(in the rows, 128 means zero)
Here are made-up elements, facts about them, and rows of numbers that follow some of those facts. Name the element behind each unnamed row.

Facts:
keklil | plosti ganu | drolun bupon | totodran a
klidrer | drolun plebik | totodran b | zoribek vipil
flikeva | plosti sastir | drolun stestes | totodran b
sutuk | plosti velas | drolun plugen | totodran b
gonos | totodran a | zoribek tolur
seski | plosti klibi | totodran b
tolur | plosti tumem | drolun lafos | totodran b | zoribek subek
drikli | plosti plebik | drolun klifaflum | totodran a
steflu | totodran a
gribifer | totodran a
gigan | plosti molam | totodran a | zoribek vuskek
graki | totodran a
lafel | plosti studa | totodran a | zoribek flomi
suzin | plosti moziplel | drolun pabrel | totodran a
putrum | plosti tiplik | drolun flobol | totodran a
letru | plosti flomi | drolun grustor | totodran a | zoribek gragur
tresebes | totodran a
klofom | plosti vuskek | totodran a | zoribek sosko
plebo | plosti gugrer | totodran b | zoribek demol
mutem | plosti pluflen | totodran b
saplalo | plosti vabe | drolun zasan | totodran b | zoribek sepe
ketris | plosti zirol | totodran a
sepe | totodran b | zoribek plugen
trigri | plosti riseflak | drolun flatri | totodran b
zelal | plosti nugun | drolun lustal | totodran a
tilom | plosti tralo | totodran a
subek | plosti baflun | totodran a | zoribek bagak
molam | plosti babin | drolun velas | totodran b | zoribek flaskar
kubolu | plosti flibrum | totodran b | zoribek kamen
klaklol | plosti mubroplur | drolun flaskar | totodran a | zoribek getan
pogrek | totodran a | zoribek kataga
nodra | drolun kamen | totodran b
tiplik | plosti stanur | drolun mibri | totodran a
vuskek | totodran a | zoribek zirol
gataflel | totodran b
lustal | plosti reklos | totodran a
babin | plosti zoflin | drolun tolur | totodran a | zoribek graki
baflun | plosti bupon | totodran a
dridrar | totodran a
traklu | plosti gribifer | totodran a
graken | plosti klaklol | totodran a
tobro | plosti plerak | drolun rutin | totodran b | zoribek paflol
reklos | plosti lafel | totodran a
kamen | plosti flusos | totodran b | zoribek dridrar
flibrum | plosti lustal | totodran a | zoribek tiben
fivalik | plosti fadal | drolun vuskek | totodran b
danin | totodran a | zoribek klagrul
studa | plosti geklin | totodran a | zoribek nugun
vabe | plosti rutin | totodran a
zestobek | drolun skagro | totodran b
zasan | drolun moziplel | totodran a | zoribek steflu
flobol | plosti zasan | drolun plapun | totodran a
zirol | plosti suzifom | totodran a | zoribek moziplel
kataga | plosti letru | totodran a | zoribek plebo
demol | plosti stafun | drolun gofun | totodran b | zoribek tralo
bubrin | plosti kubolu | totodran a | zoribek danin
bupon | drolun klaklol | totodran a
droklem | plosti bara | totodran b
doplatak | plosti gataflel | totodran a | zoribek skubri
lafos | plosti traklu | totodran a | zoribek velas
stestes | plosti pifolas | drolun sigiflek | totodran b
paflol | drolun zabazum | totodran a
mikin | plosti degen | totodran a
ganu | plosti tiben | totodran a
getan | plosti ninar | totodran b
pabrel | plosti stestes | totodran a
gofun | plosti pestabros | drolun stanur | totodran a
flaskar | plosti dridrar | drolun graki | totodran a | zoribek flibrum
tostarem | totodran a | zoribek ganu
pluflen | plosti sepe | drolun ganu | totodran a
lera | plosti plapun | drolun klagrul | totodran b | zoribek gikodrak
flusos | drolun doplatak | totodran b
gikodrak | plosti pabrel | drolun gragur | totodran b | zoribek fadal
sosko | totodran a | zoribek lafos
mibri | plosti zestobek | totodran a
stafun | drolun zestobek | totodran b | zoribek netul
bara | drolun flikeva | totodran a | zoribek lafel
buvosik | totodran b
bagak | plosti fivalik | drolun nugun | totodran a
deflus | plosti gigan | totodran a
drileklik | plosti klifaflum | totodran a | zoribek tumem
plerak | plosti vituk | totodran b | zoribek klagil
geklin | totodran a
staklal | drolun vipil | totodran a
sastir | plosti keklil | totodran a | zoribek studa
gekun | totodran a
pleflek | plosti graki | totodran a | zoribek saplalo
gragur | plosti danin | totodran a
grustor | totodran a
nodan | plosti plugen | totodran a | zoribek klifaflum
flebrum | plosti nodra | drolun puflal | totodran a
pifolas | plosti skubri | drolun flusos | totodran b
nitrus | plosti tedo | totodran a | zoribek stafun
zofol | totodran b
tiben | plosti gikodrak | totodran a | zoribek kabrik
tinum | plosti mutem | totodran a | zoribek tedo
vofle | plosti drikli | drolun farur | totodran a | zoribek zofol
stanur | drolun klibi | totodran b
plapun | totodran a
puflal | totodran a | zoribek fivalik
farur | drolun nitrus | totodran a
ninar | drolun flebrum | totodran b
butos | plosti gribratrum | totodran b
flomi | plosti drola | totodran a | zoribek babin
moziplel | plosti paflol | drolun klofom | totodran a | zoribek flatri
bregem | drolun sutuk | totodran a
fadal | plosti rimu | totodran a | zoribek flebrum
ponil | plosti zelal | totodran a | zoribek lera
rini | plosti buvosik | totodran b
skoro | plosti lotok | drolun keklil | totodran a
plugen | plosti vofle | drolun tralo | totodran b | zoribek klaklol
bratras | drolun putrum | totodran b
zoflin | plosti skugibril | totodran a
mubroplur | plosti bubrin | totodran a
ziles | drolun skoro | totodran a | zoribek doplatak
skagro | totodran b
brede | plosti tolur | totodran a | zoribek drileklik
kabrik | drolun gikodrak | totodran a | zoribek tinum
skugibril | totodran b
tedo | drolun nodra | totodran b | zoribek gekun
liska | plosti sutuk | totodran a
vasketok | drolun liska | totodran b | zoribek plerak
riseflak | plosti gonos | drolun tilom | totodran a
zoli | plosti tilom | drolun tresebes | totodran a
netul | drolun vasketok | totodran a | zoribek nodan
klagil | plosti demol | totodran a
drola | plosti flebrum | totodran b | zoribek tobro
grola | totodran a | zoribek vituk
klifaflum | plosti plebo | drolun lotok | totodran b
rutin | drolun netul | totodran b
flatri | plosti pogrek | totodran a
suzifom | plosti grustor | totodran a
skubri | totodran b | zoribek flusos
degen | plosti liska | drolun bagak | totodran a
zabazum | plosti butos | drolun suzin | totodran a
tumem | plosti zofol | drolun gugrer | totodran b | zoribek nitrus
plebik | plosti trigri | drolun dridrar | totodran a
griral | plosti netul | drolun suzifom | totodran a
nugun | drolun plebo | totodran a
vipil | plosti ponil | drolun riseflak | totodran a | zoribek sastir
flikle | plosti flikeva | totodran b
klagrul | plosti trokles | drolun vofle | totodran a | zoribek bara
tralo | plosti klagil | drolun droklem | totodran a | zoribek flikle
trokles | plosti sosko | totodran a
klaflu | plosti vipil | drolun graken | totodran a
velas | totodran a | zoribek rini
sigiflek | plosti klaflu | drolun gekun | totodran b
lotok | plosti rini | totodran a
pestabros | plosti mibri | drolun vabe | totodran a
rimu | plosti flaskar | totodran a
klibi | totodran b
gribratrum | totodran b
flosik | totodran b
vituk | totodran a | zoribek staklal
gugrer | plosti flosik | drolun klaflu | totodran a

Named rows:
zabazum: [128 123 128 125 126 132 131 128 121 128 127 129 132 129 128 128 125 129
 124 119 124 127 126 127 128 128 116 128 125 132 129]
klagil: [129 122 138 125 129 133 112 127 101 120 132 137  85  97 103 122 126 141
 128 123 119 119 124 139 132 131 125 118 110 123 136]
bagak: [138 120 136 132 128 133 117 131 108 116 126 136  97 102  99 123 128 139
 129 107 121 118 127 143 131 131 141 127 113 131 134]
pleflek: [100 122 125 111 131 139 140 106 123 178 133 125 114 129 180 113 116 125
  94 186 141 126 113 114 123 127  95 101 156  92 119]
butos: [133 127 128 121 132 126 128 126 137 127 133 128 124 122 121 128 132 132
 129 135 124 122 131 130 124 124 124 124 129 131 133]
sigiflek: [133 126 130 119 125 128 133 126 142 131 137 131 138 130 109 122 121 136
 128 135 121 123 129 133 125 123 131 124 127 125 141]
gigan: [116 127 123 120 121 133 144 118 134 143 141 125 154 150 164 133 112 124
 120 134 129 129 121 108 127 123  84 131 134 128 126]
suzin: [128 123 128 126 125 133 130 128 122 127 128 128 134 131 127 128 124 129
 123 121 124 127 126 126 128 127 116 129 125 132 129]
tinum: [132 132 124 127 117 129 128 146 120 102 126 127 164 141 109 142 127 123
 136 100 114 137 134 125 132 127 104 140 110 151 132]
gikodrak: [134 136 120 131 132 134 144 135 144 111 110 129 146 134 119 134 128 133
 124 147 116 122 136 150 122 120 124 131 121 142 119]
lera: [141 132 127 120 134 116 128 143 152 119 120 131 148 118 111 139 123 133
 134 115 112 124 132 128 119 127 135 132 125 153 138]
fadal: [129 130 128 126 119 130 127 134 120 110 136 130 144 136 123 138 121 128
 137 106 114 132 128 122 132 125  97 137 110 144 134]
putrum: [128 124 128 126 125 133 130 129 122 127 129 128 132 130 127 129 125 130
 124 120 126 127 126 127 129 128 116 128 125 132 128]
tilom: [126 123 130 127 119 140 130 118 104 120 144 128 129 145 127 122 130 132
 127 125 123 132 127 124 136 122  95 128 119 125 129]
zofol: [145 135 135 137 137 114 110 140 128 105 118 132 107 112  83 126 144 138
 147 121 122 131 137 144 132 131 177 128 117 131 135]
plapun: [126 129 129 141 126 128 128 122 111 124 127 126 132 156 129 120 140 129
 130 128 136 143 129 127 141 126 144 130 132 114 121]
velas: [130 129 129 146 124 126 128 121 116 119 129 125 137 156 128 124 136 128
 136 117 136 140 129 126 140 126 145 138 127 121 123]
geklin: [126 130 126 136 129 122 128 131 123 131 118 127 132 135 132 126 131 126
 132 122 134 137 127 126 133 132 160 130 132 121 126]
vasketok: [124 134 123 124 133 117 140 119 156 148 126 123 156 154 149 125 126 128
 124 158 134 138 127 116 125 122 137 126 151 116 126]
nodra: [134 135 130 131 138 116 125 126 144 130 125 128 125 133 123 126 134 133
 135 139 130 134 130 128 128 126 158 126 135 120 131]
gonos: [123 134 124 136 127 118 139 124 143 141 124 122 166 166 157 130 123 115
 123 126 141 142 125 111 128 128 123 138 147 129 117]

Which element is each row?
No name comes twice in this set of rows, the named rows included.
[114 112 109 116 119 142 151 123 129 159 131 114 165 135 167 129 127 120
 122 128 137 125 124 108 121 127 136 128 146 120 133]  bubrin
[125 126 132 119 131 127 127 127 133 140 128 135 114 108 136 132 110 135
 123 124 121 118 118 124 123 131 116 124 122 129 134]  babin
[122 115 140 104 142 129 117 113 125 163 135 131  79 104 128  98 137 128
  85 179 139 117 123 129 120 129  95  90 159 105 121]  plugen
[129 116 111 119 113 137 138 152 114 115 119 116 180 124 112 142 144 122
 145  88 120 133 138 122 127 132 158 139 119 145 145]  flibrum
[121 125 120 131 115 137 147 115 126 128 141 120 173 176 157 132 125 120
 125 122 134 137 128 111 132 119  92 140 134 132 121]  klofom
[107 156 128 153 129 144 122 119  79 125 166 123  15  76 124 128 134  95
 149 141 167 130 130 143 137 138 153 108 124  99  96]  graki
[138 127 136 131 124 129 114 142 105 100 128 135 115 113  91 131 131 138
 140 100 113 128 131 140 135 130 131 131 102 141 138]  flebrum
[134 131 126 121 139 124 135 133 157 132 114 132 126 109 125 133 120 134
 123 142 120 116 129 139 116 127 140 125 130 140 128]  pifolas
[122 106 114 125 116 149 139 127  97 135 132 116 147 127 129 122 148 127
 132 114 133 127 132 125 132 129 157 128 131 118 137]  lustal
[125 137 120 138 123 120 140 129 144 130 124 122 180 171 154 140 122 118
 134 115 132 145 128 110 131 126 126 145 136 136 122]  tostarem
[124 124 131 122 125 134 127 120 119 134 137 132 114 122 137 125 117 134
 123 131 125 123 121 124 128 126 106 125 123 122 130]  flomi
[142 126 141 113 135 113 115 142 150 127 128 130 129 115 104 124 131 113
 106 118 129 121 135 126 113 134  87 121 145 158 125]  trigri
[123 125 122 137 124 147 143 120 113 120 117 127 135 147 133 123 130 131
 113 148 126 126 130 146 134 121 112 128 125 123 111]  pabrel

The same elements again, as new rows of numbers:
Named rows:
brede: [132 140 156 116 126 113 133 150 116 117 130 121 166 165 154 149 153 124
  86 122 145 157 111 122 132 166 141 148 122 123 113 123]
plebo: [125 149 179 119 130 107 135 102 173 141 137 132 166 165 156 156 138 121
  91 141 157 159 100 136 159 162 119 167 138 114 112 109]
flomi: [133 157 139 104 125  42 152  71 142 163 166  54 182 155 146 151 158 123
 117  87 116 161 104 123  92 135 179 169 127  78  88 146]
skagro: [127 108 118 136 124 157 114 108 166 158 124 147 100  89 112 134  95 123
 164 133 129 108 136 147 154 101 105 134 138 136 138 113]
buvosik: [122 119 104 126 138 151 120 117 144 151 124 156  90 105 117 114  96 127
 165 134 118 109 142 133 144  99 117 114 128 129 130 127]
ziles: [ 74 211 132 113 213 164 166 177  91 138 127 119 162 123 139 141 137 251
  20 103 156 152  97 148  64 134 179 136 178 114 118 218]
tedo: [119 203 171 135 157 105 153 156 139 112 152 176 140 197 139 112 117 133
  90 190 125 124 114  98 120 156  91 121 104 101 110 152]
grola: [132 157 154 119 127 109 136 162 123 135 145 123 167 159 143 156 140 123
  93 125 136 145 110 120 120 157 130 153 109 111 108 136]
lotok: [138  93 117 152  95 148 109 106 136 126 116 110 115  83 109 133 118 124
 153 122 129 107 137 141 133 113 117 133 147 148 153 115]
velas: [138 150 169 127 113 117 129 156 145 147 145 117 175 143 140 176 135 120
  90 123 146 144 101 131 130 160 117 174 118 114 113 126]
rimu: [139 103 106 142 101 145 108 104 116 117 115 107  94 106 120 110 118 131
 151 125 120 104 136 120 123 117 137 116 145 144 138 133]
flikeva: [115 113 103 128 126 141 130  88 138 129 126 143 104 116 126 107 123 117
 166 140 119 114 166 142 161 103 115  95 137 144 141 121]
kubolu: [117 128 175 128 166  91 158 123 136 129 132 152 177 159 129 123 125 116
  98 162 163 186  95 153 131 145 139 126 112 109 103 110]
klaklol: [136 158 181  99 199 125 156 187 149 145 107  56 108 137 127 127 200 191
  30 115 146 192  36 176  74 121 125 102 139 126 149 153]
klofom: [136 141 171 132 110 111 130 137 144 131 140 112 179 144 141 169 145 119
  90 126 149 148 104 133 133 163 120 170 127 120 121 117]
plebik: [121 111  94 127 132 139 112 121 121  91  81 141 141 104 107 114 144 142
 173  97 106  86 136 111 112  95 108 135 133 132 171  85]
zasan: [134 155 152 120 124 109 135 163 123 135 146 128 166 158 142 155 135 118
  99 125 134 142 114 117 122 155 128 153 105 111 106 135]
grustor: [140 102 114 147 100 157 108 134 138 146 124 120 114  77 103 145 104 121
 155 119 125 100 136 140 131 108 110 137 132 141 145 123]
drileklik: [131 121 152 101 126 136 123 170 101 116 115 132 163 170 172 155 158 121
  74 108 162 174 110 126 155 180 155 149 121 137 106 110]
stafun: [116 119 133  57 166 166 119 200  90 135 103 192 130 199 202 141 138 115
  81 104 167 193 118 118 198 180 174 131 102 138  75 107]
klidrer: [115 171 146 100 165 101 148 145 129 138 145 161 146 188 156 125 130 125
 104 139 128 153 118 112 137 148 137 130 104 100  92 138]

Which element is each row?
No name comes twice in this set of rows, the named rows included.
[119 158 165 108 149 100 144 115 149 130 138 142 160 179 158 136 142 124
  95 141 145 160 108 124 147 157 131 145 127 110 105 120]  tolur
[128  98 123 142 124 141 113  92 169 139 125 150  96  86 111 132  99 117
 164 134 131 116 143 140 155 115 113 141 148 141 145 101]  droklem
[131 111  98 137  91 164 117 129 106 144 116 118 138 110 117 120 112 118
 165 131 117  89 142 140 136  91 112 103 113 135 131 135]  farur
[116 118  80 119 144 131 118 127  98  81  82 147 132 122 113  93 147 145
 177  97  96  87 143  97 102  95 121 117 123 127 162  98]  drikli
[114 166 146 100 152  98 151 121 119 125 136 150 163 203 165 113 143 120
 106 148 132 154 120 115 144 147 138 116 106 103  93 132]  tobro
[135 106 101 141 118 147 117 144 115 136 125 131 108  90 103 123 105 124
 158 124 117 106 141 132 117 104 124 116 118 137 136 133]  geklin
[133 149 140 111 146  19 155  93 147 146 179  88 169 139 129 163 153 110
 125  81 112 174 121 110  84 150 179 186 119  80  96 131]  klagrul
[119 116  94 121 141 137 123  90 122 121 117 146  76 132 131  80 109 133
 162 141 113 115 145 115 138 106 142  91 140 134 125 134]  fivalik
[128 118 148  95 131 139 121 175 100 111 106 138 167 169 171 155 161 124
  80 101 160 170 111 124 156 175 153 151 120 137 112 102]  nodan
[157 195 207 115 177 129 146 198 175 131 113  49  70 165 128 117 206 192
  16 153 127 156  22 148  67 133  72  96 137 126 165 163]  flaskar
[124 159 159 111 151 101 140 136 153 142 149 160 150 167 149 150 123 116
 104 138 139 155 116 119 145 158 127 159 113 104 100 121]  vasketok
[126 107  97 134 123 140 112 124 119 105  99 136 128 101 108 118 132 133
 169 107 111  95 141 118 118 101 115 128 130 136 158 102]  riseflak

